Here is a tiny trained network, its code and every weight. The questions are about switching its units off for an input and a class, where a switched-off unit gives its printed mean instead of its output.

import numpy as np


def w(rows, s, z=0):
    codes = np.array(rows[::2]) - 128.0
    scale = np.full(codes.shape[1], s)
    scale[-1] = z or s
    return codes * scale


def f(y):
    return y / 2 * (1 + np.tanh(0.7978845608 * (y + 0.044715 * y**3)))


def log_softmax(a):
    a = a - a.max(-1, keepdims=True)
    return a - np.log(np.exp(a).sum(-1, keepdims=True))


def net(x, mask):
    res = np.array(x, float).reshape(1, 6) / 4 @ E
    y = f(res @ A[0][:, :-1].T + A[0][:, -1])
    res = res + np.where(mask, y, B[0][:, -1]) @ B[0][:, :-1]
    return log_softmax(res[-1] @ U[:, :-1].T + U[:, -1])


A, B = {}, {}
E = w([
[105,80,128,65,98,81,172],'x0',
[77,110,183,198,2,53,160],'x1',
[177,146,68,142,53,171,129],'x2',
[137,35,172,105,99,242,167],'x3',
[188,204,190,143,87,182,77],'x4',
[23,243,83,75,95,144,178],'x5',
],0.0093)
A[0] = w([
[112,16,113,81,87,165,198,134],'n1',
[69,138,132,86,188,52,121,237],'n2',
[88,79,134,133,83,30,157,235],'n3',
[101,62,141,183,111,17,186,165],'n4',
[197,105,141,99,197,210,105,220],'n5',
[105,163,25,73,155,109,168,144],'n6',
[140,152,113,124,45,112,141,42],'n7',
[60,140,70,119,175,41,109,203],'n8',
[84,47,165,114,99,155,219,117],'n9',
[104,191,116,131,2,191,170,255],'n10',
],0.011,0.004)
B[0] = w([
[127,94,62,126,148,147,71,206],'n1',
[112,143,143,167,162,157,135,197],'n2',
[159,116,220,162,133,158,135,220],'n3',
[141,88,203,176,110,104,161,218],'n4',
[126,116,168,239,178,111,109,215],'n5',
[105,149,3,121,145,111,130,195],'n6',
[109,148,177,98,91,194,140,170],'n7',
[125,164,131,149,184,153,139,204],'n8',
[159,88,85,152,156,141,65,203],'n9',
[80,185,182,173,153,173,160,252],'n10',
],0.012,0.016)
U = w([
[203,82,31,148,181,139,1,178],'0',
[154,81,114,114,71,198,92,2],'1',
[122,148,181,171,181,157,145,252],'2',
[162,217,148,71,32,152,143,50],'3',
[186,57,149,126,83,20,145,27],'4',
[54,198,24,81,158,139,173,124],'5',
[134,105,97,25,87,106,136,39],'6',
],0.0098,0.0048)

Each question gives the input, the list of numbers given to net, and the class t.
The units are the neurons (one row each of A and B). Each row of codes is followed by its name. A weight is (code - 128) times the scale printed after its matrix; where a second scale follows, it is the last column's (A, B and U).
mask holds one flag per neuron, in row order. A switched-off neuron (its flag False) gives its mean, the last column of its row in B, instead of its output. The means were averaged over made-up inputs and are rounded, as every weight is.
A unit's drop is (log p(t) with every unit on - log p(t) with that unit switched off) / (log p(t) with every unit on - log p(t) with every unit switched off).
The circuit of an input: a set's keep is (log p(t) with only the set's units on - log p(t) with every unit switched off) / (log p(t) with every unit on - log p(t) with every unit switched off). Starting from all 10 units, units are removed one at a time, each time the one whose removal leaves the highest keep (on an exact tie, the one counted first), for as long as the keep stays at least 0.8.
units of the circuit, in order: the units of the circuit, biggest drop first
k most important neurons: the k neurons with the biggest drops, biggest first
drop when u is switched off: that unit's drop, to one decimal
input [3,-1,6,-8,-6,1], class 5: units of the circuit, in order : (n6)
input [-3,2,2,6,-4,6], class 5: 4 most important neurons : (n10 n5 n4 n3)
input [-8,1,-1,-4,0,4], class 5: units of the circuit, in order : (n3 n5)
input [-7,0,7,-8,-6,-3], class 5: units of the circuit, in order : (n9 n5 n3)
input [0,3,-8,6,3,-4], class 0: units of the circuit, in order : (n10 n9)
input [2,-2,6,5,2,-1], class 0: units of the circuit, in order : (n1 n3)
input [-8,-4,1,4,-5,5], class 5: units of the circuit, in order : (n6 n3)
input [1,3,-5,-2,5,-3], class 4: units of the circuit, in order : (n10 n8 n5)
input [5,4,5,4,0,-6], class 0: 2 most important neurons : (n1 n9)
input [0,-3,-2,-8,-4,0], class 5: 2 most important neurons : (n6 n5)
input [5,-8,-8,8,2,2], class 0: drop when n7 is switched off : 0.0
input [-7,-5,-2,5,-2,-8], class 0: drop when n10 is switched off : 2.3
input [-4,-2,-6,-2,4,-7], class 0: drop when n6 is switched off : -0.2
input [2,4,5,1,5,-1], class 3: drop when n4 is switched off : 0.1
input [4,-2,8,-8,-3,5], class 5: most important neuron : (n6)
